Here is a tiny trained network, its code and every weight. The questions are about switching its units off for an input and a class, where a switched-off unit gives its printed mean instead of its output.

import numpy as np


def w(rows, s, z=0):
    codes = np.array(rows[::2]) - 128.0
    scale = np.full(codes.shape[1], s)
    scale[-1] = z or s
    return codes * scale


def f(y):
    return y / 2 * (1 + np.tanh(0.7978845608 * (y + 0.044715 * y**3)))


def log_softmax(a):
    a = a - a.max(-1, keepdims=True)
    return a - np.log(np.exp(a).sum(-1, keepdims=True))


def net(x, mask):
    res = np.array(x, float).reshape(1, 7) / 4 @ E
    y = f(res @ A[0][:, :-1].T + A[0][:, -1])
    res = res + np.where(mask, y, B[0][:, -1]) @ B[0][:, :-1]
    return log_softmax(res[-1] @ U[:, :-1].T + U[:, -1])


A, B = {}, {}
E = w([
[66,5,136,123],'x0',
[134,126,124,129],'x1',
[203,111,235,166],'x2',
[141,124,120,130],'x3',
[119,131,134,127],'x4',
[186,128,154,2],'x5',
[121,130,133,127],'x6',
],0.012)
A[0] = w([
[150,134,146,57,191],'neuron 0',
[110,84,125,134,42],'neuron 1',
[160,113,196,155,42],'neuron 2',
[77,143,11,79,125],'neuron 3',
[155,245,123,137,6],'neuron 4',
[96,99,107,221,155],'neuron 5',
[115,128,125,206,196],'neuron 6',
[125,132,133,76,143],'neuron 7',
[166,110,140,17,232],'neuron 8',
[102,7,131,113,1],'neuron 9',
[147,111,184,133,194],'neuron 10',
[170,115,161,168,212],'neuron 11',
[135,120,93,154,245],'neuron 12',
[125,177,100,214,192],'neuron 13',
[160,111,193,153,58],'neuron 14',
],0.019,0.0022)
B[0] = w([
[118,86,163,101,195],'neuron 0',
[175,139,111,109,156],'neuron 1',
[99,149,104,190,191],'neuron 2',
[80,155,120,253,249],'neuron 3',
[210,152,33,74,233],'neuron 4',
[113,98,190,76,206],'neuron 5',
[107,98,173,109,190],'neuron 6',
[122,124,166,112,166],'neuron 7',
[98,88,206,87,233],'neuron 8',
[215,168,42,70,212],'neuron 9',
[90,143,122,168,179],'neuron 10',
[90,133,117,174,186],'neuron 11',
[110,129,143,130,154],'neuron 12',
[130,98,176,81,213],'neuron 13',
[113,150,113,195,189],'neuron 14',
],0.028,0.019)
U = w([
[88,89,247,76,253],'0',
[63,181,147,227,91],'1',
[186,173,94,66,8],'2',
],0.012,0.002)

Each question gives the input, the list of numbers given to net, and the class t.
The units are the neurons (one row each of A and B). Each row of codes is followed by its name. A weight is (code - 128) times the scale printed after its matrix; where a second scale follows, it is the last column's (A, B and U).
mask holds one flag per neuron, in row order. A switched-off neuron (its flag False) gives its mean, the last column of its row in B, instead of its output. The means were averaged over made-up inputs and are rounded, as every weight is.
A unit's drop is (log p(t) with every unit on - log p(t) with that unit switched off) / (log p(t) with every unit on - log p(t) with every unit switched off).
The circuit of an input: a set's keep is (log p(t) with only the set's units on - log p(t) with every unit switched off) / (log p(t) with every unit on - log p(t) with every unit switched off). Starting from the 12 units with the biggest drops (on a tie, the unit counted first), units are removed one at a time, each time the one whose removal leaves the highest keep (on an exact tie, the one counted first), for as long as the keep stays at least 0.8.
circuit, biggest first: the units of the circuit, biggest drop first
k most important neurons: the k neurons with the biggest drops, biggest first
drop when u is switched off: that unit's drop, to one decimal
input [4,5,8,2,-8,6,-8], class 1: circuit, biggest first => neuron 14
input [7,7,6,-1,8,-6,8], class 2: 3 most important neurons => neuron 9; neuron 3; neuron 8
input [-1,2,2,5,2,0,-2], class 1: 3 most important neurons => neuron 9; neuron 4; neuron 8
input [-7,-3,2,-1,6,-8,1], class 0: 2 most important neurons => neuron 13; neuron 6
input [-3,-1,8,0,-4,6,8], class 1: 2 most important neurons => neuron 2; neuron 14
input [8,3,6,-5,-8,0,7], class 2: 2 most important neurons => neuron 9; neuron 3
input [1,-1,-3,0,4,2,8], class 1: 2 most important neurons => neuron 5; neuron 13
input [7,-1,4,-1,-5,-5,6], class 2: 2 most important neurons => neuron 9; neuron 8
input [5,-1,-7,1,-5,6,6], class 1: 3 most important neurons => neuron 3; neuron 5; neuron 13
input [-1,8,-7,4,6,-7,8], class 0: 3 most important neurons => neuron 5; neuron 13; neuron 6
input [-4,6,-5,-6,-2,-5,-3], class 0: 2 most important neurons => neuron 13; neuron 5
input [6,-5,-1,-4,3,-6,7], class 0: 3 most important neurons => neuron 5; neuron 4; neuron 6
input [-4,2,-5,-4,-3,8,1], class 0: drop when neuron 8 is switched off => 0.6
input [7,8,-3,-4,-2,4,-4], class 2: circuit, biggest first => neuron 9
input [8,-6,-2,7,5,-2,-7], class 2: drop when neuron 9 is switched off => 0.7
input [8,7,0,1,1,4,-8], class 2: drop when neuron 9 is switched off => 2.2
